Here is a tiny trained network, its code and every weight. The questions are about switching its units off for an input and a target symbol, where a switched-off unit gives its printed mean instead of its output.

import numpy as np


def w(rows, s, z=0):
    codes = np.array(rows[::2]) - 128.0
    scale = np.full(codes.shape[1], s)
    scale[-1] = z or s
    return codes * scale


def f(y):
    return y / 2 * (1 + np.tanh(0.7978845608 * (y + 0.044715 * y**3)))


def softmax(a):
    e = np.exp(a - a.max(-1, keepdims=True))
    return e / e.sum(-1, keepdims=True)


def log_softmax(a):
    a = a - a.max(-1, keepdims=True)
    return a - np.log(np.exp(a).sum(-1, keepdims=True))


def net(x, mask):
    ids = ['αδζξστ'.index(c) for c in x.split()]
    T = len(ids)
    res = E[ids] + P[:T]
    u = 0
    for l in range(3):
        q, k, v = (res @ M[l].T for M in (Q, K, V))
        z = softmax(np.where(np.tri(T) > 0, q @ k.T / 2**0.5, -1e9)) @ v
        res = res + np.where(mask[u], z, O[l][:, -1]) @ O[l][:, :-1]
        u += 1
        y = f(res @ A[l][:, :-1].T + A[l][:, -1])
        res = res + np.where(mask[u : u + 4], y, B[l][:, -1]) @ B[l][:, :-1]
        u += 4
    return log_softmax(res[-1] @ U[:, :-1].T + U[:, -1])


Q, K, V, O, A, B = {}, {}, {}, {}, {}, {}
E = w([
[243,87,100,88,144],'α',
[6,160,185,153,90],'δ',
[84,107,224,172,112],'ζ',
[190,145,239,81,153],'ξ',
[139,62,151,66,53],'σ',
[97,130,116,89,98],'τ',
],0.016)
P = w([
[93,94,128,149,80],'0',
[158,174,64,254,12],'1',
[60,105,158,151,143],'2',
[153,193,103,109,64],'3',
[46,86,165,116,163],'4',
[156,196,114,80,74],'5',
[42,54,162,105,185],'6',
[162,198,120,84,78],'7',
[50,22,148,91,208],'8',
[171,193,129,83,77],'9',
],0.013)
Q[0] = w([
[106,103,101,93,49],'L0H0',
[137,124,18,249,86],'L0H0',
],0.012)
K[0] = w([
[180,116,202,108,145],'L0H0',
[203,223,148,181,2],'L0H0',
],0.0083)
V[0] = w([
[27,55,37,161,2],'L0H0',
[113,97,207,129,76],'L0H0',
],0.0057)
O[0] = w([
[98,165,205,1,167,108],'L0H0',
[89,91,192,137,90,253],'L0H0',
],0.0095,0.0057)
A[0] = w([
[147,229,145,88,55,169],'L0N0',
[215,89,92,115,180,104],'L0N1',
[61,28,80,138,176,250],'L0N2',
[231,192,2,83,164,198],'L0N3',
],0.009,0.0021)
B[0] = w([
[144,73,19,225,151,254],'L0N0',
[173,120,163,186,139,132],'L0N1',
[92,195,223,128,21,191],'L0N2',
[145,134,255,74,233,138],'L0N3',
],0.0089,0.0068)
Q[1] = w([
[172,96,140,1,131],'L1H0',
[128,106,193,100,201],'L1H0',
],0.0081)
K[1] = w([
[28,106,218,194,108],'L1H0',
[123,202,200,3,14],'L1H0',
],0.0065)
V[1] = w([
[211,140,109,31,2],'L1H0',
[223,237,53,29,118],'L1H0',
],0.0045)
O[1] = w([
[198,254,144,142,100,166],'L1H0',
[237,131,105,67,52,2],'L1H0',
],0.0085,0.0066)
A[1] = w([
[84,255,192,56,131,5],'L1N0',
[65,161,75,118,55,198],'L1N1',
[155,146,35,131,176,47],'L1N2',
[105,109,113,215,31,253],'L1N3',
],0.0089,0.0012)
B[1] = w([
[254,153,151,172,170,211],'L1N0',
[102,13,83,169,187,179],'L1N1',
[93,229,128,193,198,134],'L1N2',
[197,42,105,127,111,255],'L1N3',
],0.0078,0.0098)
Q[2] = w([
[170,4,148,91,233],'L2H0',
[123,139,183,212,196],'L2H0',
],0.0043)
K[2] = w([
[56,243,254,145,66],'L2H0',
[165,42,189,20,68],'L2H0',
],0.0035)
V[2] = w([
[127,168,17,165,227],'L2H0',
[129,255,164,224,113],'L2H0',
],0.006)
O[2] = w([
[150,62,179,94,254,2],'L2H0',
[98,121,153,245,201,127],'L2H0',
],0.0085,0.0092)
A[2] = w([
[185,165,38,187,146,57],'L2N0',
[156,212,192,149,211,55],'L2N1',
[222,166,137,96,97,2],'L2N2',
[41,254,167,123,84,99],'L2N3',
],0.0093,0.0025)
B[2] = w([
[95,88,178,68,203,254],'L2N0',
[139,120,99,40,70,203],'L2N1',
[160,102,90,163,228,171],'L2N2',
[119,142,7,114,196,229],'L2N3',
],0.012,0.0065)
U = w([
[185,96,166,179,203,176],'α',
[46,75,174,44,224,79],'δ',
[73,110,82,199,176,3],'ζ',
[146,132,193,207,86,169],'ξ',
[175,132,7,101,102,123],'σ',
[131,103,208,2,139,185],'τ',
],0.0099,0.005)

Each question gives the input, a string of symbols that net reads in full, and the target symbol t.
The units are the heads (2 rows each of Q, K, V and O) and the neurons (one row each of A and B). Each row of codes is followed by its name. A weight is (code - 128) times the scale printed after its matrix; where a second scale follows, it is the last column's (O, A, B and U).
mask holds one flag per unit, layer by layer, with each layer's heads first. A switched-off unit (its flag False) gives its mean, the last column of its rows in O or B, instead of its output. The means were averaged over made-up inputs and are rounded, as every weight is.
A unit's drop is (log p(t) with every unit on - log p(t) with that unit switched off) / (log p(t) with every unit on - log p(t) with every unit switched off).
The circuit of an input: a set's keep is (log p(t) with only the set's units on - log p(t) with every unit switched off) / (log p(t) with every unit on - log p(t) with every unit switched off). Starting from the 12 units with the biggest drops (on a tie, the unit counted first), units are removed one at a time, each time the one whose removal leaves the highest keep (on an exact tie, the one counted first), for as long as the keep stays at least 0.8.
circuit, biggest first: the units of the circuit, biggest drop first
most important unit: the unit with the biggest drop
top k neurons: the k neurons with the biggest drops, biggest first
top k neurons in layer l: the k neurons of layer l with the biggest drops, biggest first
input ξ δ ξ τ, target δ: circuit, biggest first -> L2N0, L0N2, L0N0
input ξ δ ξ ξ ξ ξ, target α: circuit, biggest first -> L0H0, L2N2, L2N0
input σ σ δ α α, target δ: circuit, biggest first -> L0N0, L1H0
input δ ξ τ ξ ξ δ ξ σ ξ δ, target α: circuit, biggest first -> L2N0, L1N3, L0H0
input σ σ σ, target σ: most important unit -> L2N3
input τ ξ δ, target τ: top 3 neurons -> L1N0, L2N1, L0N0
input τ ξ α, target τ: top 4 neurons -> L1N3, L0N0, L2N3, L0N3
input ξ σ ξ, target ξ: circuit, biggest first -> L0H0, L0N0, L2N3
input ξ ξ σ ξ ζ ξ ξ, target ζ: top 2 neurons -> L0N0, L2N3
input δ ξ τ ζ σ σ σ, target σ: top 2 neurons in layer 0 -> L0N2, L0N0
input ζ ξ σ τ ξ σ ζ, target ξ: top 2 neurons in layer 0 -> L0N2, L0N3
input σ σ ξ α, target τ: circuit, biggest first -> L2N1, L0N3
input ξ δ ξ δ ξ α ξ ξ ζ, target ξ: top 3 neurons -> L0N2, L1N0, L1N3
input δ ξ τ, target δ: top 2 neurons -> L1N3, L0N0
input τ ξ σ, target τ: top 2 neurons -> L1N0, L1N3
input δ σ τ δ σ δ ξ σ σ, target ξ: circuit, biggest first -> L0N2, L2N0
input δ δ ξ ξ α δ ζ σ σ, target ζ: top 2 neurons -> L0N2, L2N3
input τ ξ ξ δ σ ξ ξ ξ ξ σ, target α: top 2 neurons -> L2N0, L1N3
input τ τ ξ ξ τ δ τ ξ δ, target τ: top 3 neurons -> L1N0, L2N1, L0N2
input α ζ δ σ δ σ, target ζ: top neuron -> L0N0
input δ σ σ α δ, target σ: top 4 neurons -> L2N3, L1N0, L2N1, L2N0
